In the rows, 128 means zero.
Each row of numbers stands for one object and depends on some of the facts below. Use the named rows to name the rest.

Some rows with their names:
[103 121 151 120 131 128 123 126 124 127 117 131 128  86 156 137 165 168
  87 115 136 177 132 170 106 122 135 113 132]: J_286
[103 127 146 140 127 173 123  96 143 149 132 148 158  72 140 123 130 172
  85 149 119 190 161 211 128 158 128  80 145]: J_313
[ 70  91 159 103 102 130 114 117 128 119 109 136 126  96 138 111 193 155
  91 145 130 192 121 198 146 147 117  74 134]: J_983
[ 83 124 140 134 126 129 100  87 115  93 102 157 135 102 142 123 188 144
 105 132 141 154 139 187 120 135 115  99 134]: J_173
[ 89 113 152 149 145 133 121  86 134 126 137 152 149  81 126 142 152 190
  97 112 134 168 158 181 118 139 134 109 151]: J_855
[ 82 125 143 101 144 176  91  75 143  86 118 128 174 103 149 136 158 116
 123 141 173 188 123 159 100 133 109  81 117]: J_358
[ 83 120 145 131 133 128 108  81 110  93 110 136 142  96 151 128 189 144
  92 139 148 159 133 178 122 124 128 105 131]: J_232
[ 77 150 135 136 121 120 137  86 131 104 109 180 130 102 126 104 201 130
 114 131 133 139 118 214 121 129 143  90 135]: J_90
[ 97 117 148 119 164 163 136 105 151 120 136 115 151  91 136 123 166 165
  98 120 141 184 146 149 105 114 127 132 140]: J_434
[104 116 151 119 120 122 141 139 145 139 117 131 131  87 149 130 177 174
 104 107 128 187 119 176 112 127 134  94 134]: J_949
[ 91  91 132 128 144 156  74  99 144  82  93 137 148 111 118 122 187 147
 129 130 160 180 154 176 118 154  54 103 129]: J_624
[ 97 137 181 154 160 158  99 103 110 171 158 145  92  99 141 122 184 139
  70 145 107 135 203 162 140 143 134  70 122]: J_726
[ 88  99 131 166 119 113  45  94 103  87  85 173 134  93 130 154 173 168
 124 121 149 148 162 187 128 171  61  72 133]: J_27
[120 167 177 118 155 179  93 127 127 170 149 126  97 106 171 129 166  97
  94 133 123 156 169 145  98 135 135  55  95]: J_886
[106 140 134  97  76 160 118 131 149 131  89 158 118  97 154  83 179 120
 101 156 122 187 103 248 134 150 115  70 123]: J_492
[120 144 136 151 131 166 116  98 121 129 118 124 158  72 174 145 134 155
  85 144 133 171 153 184 109 135 139 104 130]: J_218
[ 72 133 147 132 128 133  86  51  99  91 120 157 163  81 152 162 141 137
 104 134 157 152 136 178 113 147 149  59 128]: J_731

There are 4 kinds of fact about the objects: μ, Σ, ψ, Θ.
J_467 {μ=b, ψ=d, Θ=J_387}
J_213 {μ=b, Σ=J_286, ψ=e}
J_311 {μ=a, Σ=J_727, ψ=e, Θ=J_169}
J_727 {μ=a, ψ=e, Θ=J_515}
J_911 {μ=c, ψ=h, Θ=J_709}
J_149 {μ=c, ψ=f, Θ=J_758}
J_996 {μ=a, Σ=J_942, J_430, J_727, J_218, ψ=d, Θ=J_902}
J_70 {μ=a, ψ=f}
J_781 {μ=a, ψ=h, Θ=J_485}
J_64 {μ=b, ψ=e, Θ=J_274}
J_782 {μ=b, Σ=J_619, J_946, ψ=h}
J_63 {μ=c, Σ=J_708, J_562, J_449, J_416, ψ=f, Θ=J_393}
J_765 {μ=b, ψ=d, Θ=J_733, J_855}
J_570 {μ=c, Σ=J_458, J_708, J_393, J_982, ψ=i, Θ=J_197}
J_492 {μ=b, Σ=J_349, J_808, J_770, ψ=e, Θ=J_387, J_24, J_902}
J_983 {μ=a, Σ=J_413, ψ=d, Θ=J_585}
J_173 {μ=a, Σ=J_696, J_591, J_896, ψ=e}
J_639 {μ=c, ψ=e}
J_796 {μ=a, Σ=J_349, ψ=g}
J_197 {μ=a, Σ=J_911, J_56, ψ=d, Θ=J_709}
J_406 {μ=a, ψ=d, Θ=J_417}
J_402 {μ=b, Σ=J_765, ψ=f}
J_880 {μ=c, Σ=J_808, J_320, J_179, ψ=f}
J_138 {μ=b, Σ=J_351, J_290, J_761, J_855, J_218, ψ=e}
J_896 {μ=b, ψ=g}
J_707 {μ=c, ψ=i, Θ=J_765, J_16}
J_218 {μ=b, ψ=e}
J_269 {μ=b, Σ=J_449, J_56, J_416, ψ=e}
J_219 {μ=c, ψ=d, Θ=J_413}
J_179 {μ=b, ψ=d}
J_485 {μ=a, ψ=f}
J_712 {μ=b, Σ=J_982, J_404, J_467, J_765, J_185, ψ=e}
J_526 {μ=a, Σ=J_619, J_551, J_855, J_988, ψ=i, Θ=J_810}
J_542 {μ=a, ψ=f}
J_731 {μ=c, Σ=J_740, ψ=f}
J_389 {μ=a, ψ=h}
J_988 {μ=b, ψ=d, Θ=J_87, J_701, J_10}
J_708 {μ=c, ψ=f, Θ=J_726}
J_740 {μ=c, ψ=e, Θ=J_787, J_802, J_389}
J_393 {μ=b, ψ=d, Θ=J_255}
J_255 {μ=a, Σ=J_717, J_776, J_709, ψ=d}
J_696 {μ=b, ψ=i}
J_902 {μ=c, ψ=g, Θ=J_846}
J_515 {μ=a, Σ=J_106, ψ=d}
J_87 {μ=b, Σ=J_313, J_619, J_776, J_417, ψ=i, Θ=J_387}
J_351 {μ=a, ψ=g}
J_487 {μ=c, Σ=J_313, J_797, J_172, J_562, J_449, ψ=d, Θ=J_219}
J_27 {μ=a, Σ=J_619, ψ=f, Θ=J_792}
J_504 {μ=a, Σ=J_31, ψ=g}
J_694 {μ=c, ψ=e}
J_486 {μ=a, Σ=J_704, J_761, J_16, ψ=d}
J_982 {μ=a, ψ=h}
J_680 {μ=b, Σ=J_313, J_616, J_387, J_709, J_781, J_485, ψ=d, Θ=J_731, J_27}
J_820 {μ=a, ψ=d, Θ=J_405, J_703}
J_956 {μ=c, Σ=J_434, J_717, J_896, J_639, ψ=d, Θ=J_797}
J_758 {μ=a, ψ=f, Θ=J_393}
J_55 {μ=a, Σ=J_982, J_309, J_988, ψ=e, Θ=J_717, J_320, J_311}
J_946 {μ=c, ψ=f, Θ=J_726}
J_562 {μ=b, ψ=d, Θ=J_347}
J_178 {μ=c, ψ=e}
J_915 {μ=a, Σ=J_870, J_389, J_14, J_70, ψ=f}
J_591 {μ=a, ψ=i, Θ=J_875, J_219}
J_413 {μ=c, ψ=g}
J_248 {μ=b, ψ=h, Θ=J_701, J_219}
J_460 {μ=c, Σ=J_434, J_309, J_727, ψ=h}
J_875 {μ=a, Σ=J_591, J_345, ψ=e, Θ=J_726, J_219}
J_503 {μ=b, Σ=J_752, J_562, ψ=d}
J_313 {μ=b, ψ=d}
J_122 {μ=a, Σ=J_988, ψ=d, Θ=J_394}
J_909 {μ=b, ψ=d, Θ=J_709, J_810, J_974}
J_913 {μ=a, Σ=J_542, J_24, J_781, J_16, J_10, ψ=f}
J_752 {μ=a, ψ=d}
J_770 {μ=b, ψ=f}
J_16 {μ=a, ψ=d}
J_797 {μ=c, ψ=h}
J_286 {μ=a, ψ=e, Θ=J_389}
J_733 {μ=b, Σ=J_814, J_575, J_947, ψ=i}
J_310 {μ=a, Σ=J_351, ψ=d}
J_237 {μ=a, ψ=i, Θ=J_405}
J_377 {μ=c, Σ=J_696, J_704, ψ=f}
J_458 {μ=a, ψ=g}
J_815 {μ=b, ψ=g}
J_575 {μ=c, ψ=h, Θ=J_467}
J_185 {μ=a, ψ=h, Θ=J_313, J_585}
J_416 {μ=c, ψ=d}
J_761 {μ=c, ψ=g}
J_585 {μ=b, Σ=J_704, J_781, J_70, ψ=d, Θ=J_846}
J_810 {μ=a, Σ=J_781, J_14, J_218, ψ=f, Θ=J_10}
J_808 {μ=a, ψ=h}
J_14 {μ=b, ψ=d}
J_10 {μ=c, ψ=g, Θ=J_70}
J_726 {μ=a, ψ=f, Θ=J_956, J_219}
J_320 {μ=a, ψ=d, Θ=J_417}
J_540 {μ=a, ψ=d, Θ=J_310, J_988}
J_869 {μ=a, Σ=J_740, J_873, J_218, ψ=d}
J_417 {μ=b, ψ=d}
J_722 {μ=b, Σ=J_694, J_727, ψ=d, Θ=J_404}
J_449 {μ=c, ψ=e}
J_802 {μ=b, Σ=J_551, J_761, ψ=d, Θ=J_417, J_16}
J_749 {μ=b, Σ=J_694, J_195, J_485, ψ=d, Θ=J_982}
J_814 {μ=a, ψ=f}
J_776 {μ=a, ψ=e, Θ=J_119}
J_949 {μ=a, ψ=d, Θ=J_347, J_16}
J_232 {μ=a, Σ=J_169, J_119, J_485, ψ=e}
J_301 {μ=c, Σ=J_556, ψ=f, Θ=J_988}
J_522 {μ=c, ψ=e, Θ=J_393, J_63}
J_394 {μ=b, ψ=h}
J_309 {μ=a, ψ=d, Θ=J_902}
J_717 {μ=c, ψ=i}
J_868 {μ=b, Σ=J_286, J_309, ψ=e}
J_349 {μ=a, ψ=d, Θ=J_149}
J_787 {μ=a, Σ=J_726, J_846, ψ=f}
J_274 {μ=a, Σ=J_485, J_909, ψ=g}
J_32 {μ=b, Σ=J_776, J_404, J_924, J_542, ψ=h, Θ=J_814, J_810, J_417, J_10, J_988}
J_704 {μ=c, ψ=g}
J_924 {μ=a, ψ=g, Θ=J_810, J_782}
J_169 {μ=b, ψ=e, Θ=J_413, J_956}
J_974 {μ=b, Σ=J_286, J_726, J_855, J_416, ψ=g, Θ=J_417, J_996}
J_258 {μ=b, Σ=J_542, J_195, J_758, ψ=g}
J_804 {μ=b, Σ=J_393, J_149, J_758, J_909, J_815, ψ=d}
J_290 {μ=b, ψ=i}
J_616 {μ=a, ψ=d}
J_846 {μ=b, ψ=f, Θ=J_467, J_10}
J_942 {μ=b, ψ=g, Θ=J_591}
J_106 {μ=c, ψ=e}
J_345 {μ=c, ψ=f, Θ=J_248}
J_870 {μ=c, ψ=d, Θ=J_31}
J_195 {μ=c, ψ=d}
J_387 {μ=b, ψ=h}
J_697 {μ=b, Σ=J_349, J_458, J_708, J_219, ψ=i}
J_873 {μ=b, ψ=f, Θ=J_758}
J_556 {μ=b, ψ=e, Θ=J_540}
J_947 {μ=a, ψ=f, Θ=J_814, J_311}
J_709 {μ=a, ψ=d, Θ=J_32}
J_24 {μ=a, ψ=g}
J_90 {μ=a, Σ=J_349, J_16, ψ=h}
J_172 {μ=a, ψ=e}
J_886 {μ=c, ψ=e, Θ=J_413, J_797}
J_619 {μ=b, ψ=h}
J_551 {μ=c, ψ=e}
J_119 {μ=a, ψ=f, Θ=J_178}
J_405 {μ=a, Σ=J_522, J_924, J_24, J_556, ψ=g, Θ=J_122}
J_621 {μ=b, Σ=J_119, J_467, J_347, ψ=i}
J_792 {μ=a, Σ=J_522, J_389, J_781, ψ=f}
J_701 {μ=a, Σ=J_946, J_218, ψ=g, Θ=J_219, J_70}
J_404 {μ=a, ψ=g, Θ=J_880}
J_358 {μ=c, Σ=J_717, J_873, ψ=g}
J_31 {μ=c, ψ=h}
J_56 {μ=a, ψ=d, Θ=J_349}
J_703 {μ=a, Σ=J_696, ψ=d, Θ=J_526}
J_624 {μ=a, Σ=J_619, J_591, J_770, J_873, ψ=g}
J_903 {μ=a, Σ=J_761, ψ=e, Θ=J_404}
J_347 {μ=c, ψ=d}
J_855 {μ=a, ψ=d}
J_434 {μ=a, ψ=g}
J_430 {μ=a, ψ=d, Θ=J_619}

Name these rows:
No name comes twice in this set of rows, the named rows included.
[ 61  96 160 119 126 144 108  76 118 115 129 154 135  96 123 116 184 158
  83 154 129 178 153 201 151 151 121  77 141] => J_310
[ 97 133 135 126 122 124 113  99 121  94  91 148 134 101 155 119 201 134
 110 130 147 152 116 187 116 126 124 102 126] => J_903
[110 152 181 132 146 161  77 117 110 168 143 139 102  98 163 148 162 112
  95 132 120 153 170 152 114 151 127  34 103] => J_946
[ 72 126 142 150 130 118 116  56  99  95 115 161 148  88 139 135 180 160
  93 138 146 142 138 188 133 136 146  96 142] => J_792
[ 82 126 154 137 119 177 115  84 132 150 155 162 152  64 123 121 107 183
  60 158 109 183 174 237 134 164 143  92 151] => J_387
[ 73  84 171 102 149 187  87  98 135 128 130 113 120 116 129  96 201 118
  83 177 133 190 174 164 152 147  82  84 112] => J_701
[ 98 130 181 110 148 196 101  82 146 133 159 134 142  92 120 145 127 130
  88 125 136 168 155 162 110 155 137  83 123] => J_717
[ 91 145 180 123 199 232  99  65 152 157 188 136 134 105 119 118 144 110
  89 151 127 165 208 144 116 142 134  75 117] => J_413
[135 151 126 164 123 143 113 114 116 134  99 137 154  72 180 153 145 159
 102 130 139 159 139 185 105 145 133  86 129] => J_873
[122 142 149 120 118 173 119 130 138 161 122 130 127  83 165 114 149 143
  77 151 115 183 151 206 123 147 131  86 126] => J_556
[ 80  70 167 110 103 165  60 115 130 105  99 141 119 102  98 119 172 149
  94 142 136 177 153 200 150 179  53  87 125] => J_526
[ 81  94 171 101 115 135 130 134 132 150 133 125 124  82 143 123 166 179
  74 130 119 203 136 185 133 143 133  90 140] => J_309
[116 127 185 141 161 190 102 126 140 160 144 122  96 108 121 117 186 121
  87 133 118 144 180 145 129 146 106  94 107] => J_591
[ 98  91 147 121  91 199  65 103 140 112  96 139 143  91 113 118 143 136
  88 164 134 184 146 223 150 192  63  78 124] => J_87

Now the same objects, written a new way:
Some objects and their rows:
[139 136 149 146 157  85 148 115 143 121 116 152 139 141 135 113 159 121
 122 102 116 117 148  86 133 129]: J_87
[129 114 117 150 127 121 130 128 104 130 143 145 140 114 122 139 127 136
 119 124 137 137  95 131 144 126]: J_796
[131 103 111 108 121 120 153 121  73 135 117 145 147 112 121 116 136 138
 125 111 119 119 133 139 146 115]: J_792
[131 124 104  99 121 123 150 131 106 131 136 153 155 114 122 127 135 137
 108 114 142 123  99 125 147 115]: J_173
[131 111 105  97 114 133 156 127  95 129 118 153 144 114 117 116 139 130
 110 109 123 123 109 127 144 110]: J_486
[131 141 120 100 112 154 134 118  91 127 154 160 131 122 129 140 127 129
 123 118 130 108  99 131 139 124]: J_358
[134 127 125 154 139  78 153 114 120 121  72 154 137 146 123 118 163 142
 109  95 159 126 121  97 139 121]: J_996
[136 146 131  90 111 152 125 137 140 124 139 141 142 114 117 132 124 140
 132 131 130  98 129 145 135 116]: J_31
[139 115 108 102 132 117 134 148 155 134 154 163 124 119 124 131 125 134
 125 140 117 101 148 146 137 107]: J_218
[141 121 138 170 129 112 124 147 157 129  95 158 139 125 114 125 156 128
 142 114 123 117 162 126 139 136]: J_765
[137 112 112  87 122 131 131 147 144 128 137 129 149 116 115 118 127 144
 119 134 132 123 106 140 141 113]: J_808
[138 118 126 130 124 174 130 147 140 132 143 145 140 101 111 122 136 114
 132 139  97 120 143 141 140 130]: J_393
[133  95 115 115 132 115 127 144 111 132 128 130 139 120 114 145 127 134
 129 138 131 135 135 153 138 115]: J_404
[135 123 115 123 127 144 138 143 136 130 127 126 129 105 111 119 145 137
 114 131 136 135 110 137 139 121]: J_752
[139 138 144 150 154 179 123 113 148 115 142 102  94 128 128 138 133 118
 114 154  99 122 129 130 115 100]: J_708
[140 106 129 135 159  56 123 133 160 117  64 140 119 171 120 160 134 130
 120 133 141 153 108 111 133 120]: J_924
[135 119 132 148 138 142 117 145 140 133 134 147 143 120 120 137 135 117
 137 140 106 125 136 133 136 127]: J_815

Rows to name:
No name comes twice in this set of rows, the named rows included.
[133 158 137  93 106 169 134 123 116 123 148 156 144 115 124 116 131 133
 122 117 131 107  87 131 141 131] => J_460
[137 109 127 133 152  70 140 130 138 120  66 134 121 152 114 135 158 144
 123 115 147 118 149 123 128 103] => J_709
[135 138 140 168 159 100 128 114 118 118  95 134 114 163 128 162 144 138
 133 121 141 103 160 115 120 106] => J_10
[143 126 147 189 152 102 129 133 168 119  85 146 127 142 120 123 155 122
 130 125 126 117 168 112 126 118] => J_467
[137 111 118  81 131 122 154 138 143 131 138 168 123 123 113 126 137 123
 124 131 108 100 152 138 137 108] => J_14
[137 138 132 178 133 112 140 128 101 133 136 151 156 115 121 104 162 140
 149  93 133  99 176 116 147 141] => J_733
[136 101 130 138 154  65 136 128 126 123  87 136 127 155 120 155 139 143
 127 125 149 130 142 125 131 106] => J_24
[140 119 122 107 130 128 136 147 167 132 173 153 137 111 118 116 131 142
 126 138 123  97 148 150 138 106] => J_619
[137 152 133  91 133 106 118 132 166 121 102 160 110 155 119 154 143 142
 122 121 159 126 112 119 137 124] => J_740
[132 167 133 120 104 185 119 127 103 129 155 143 129  99 125 125 131 120
 125 123 107 136  76 128 146 151] => J_63
[140 124 145 172 156  89 132 131 161 122 109 146 152 147 122 127 148 139
 133 120 130  92 173 120 128 108] => J_387
[138 145 144 153 147  93 125 124 173 120 102 180 137 150 134 125 151 118
 114 116 128 135  93  81 136 142] => J_492
[143 142 140 188 160  90 122 123 169 124 104 150 107 140 130 131 156 128
 126 124 139 132 144 109 133 129] => J_846

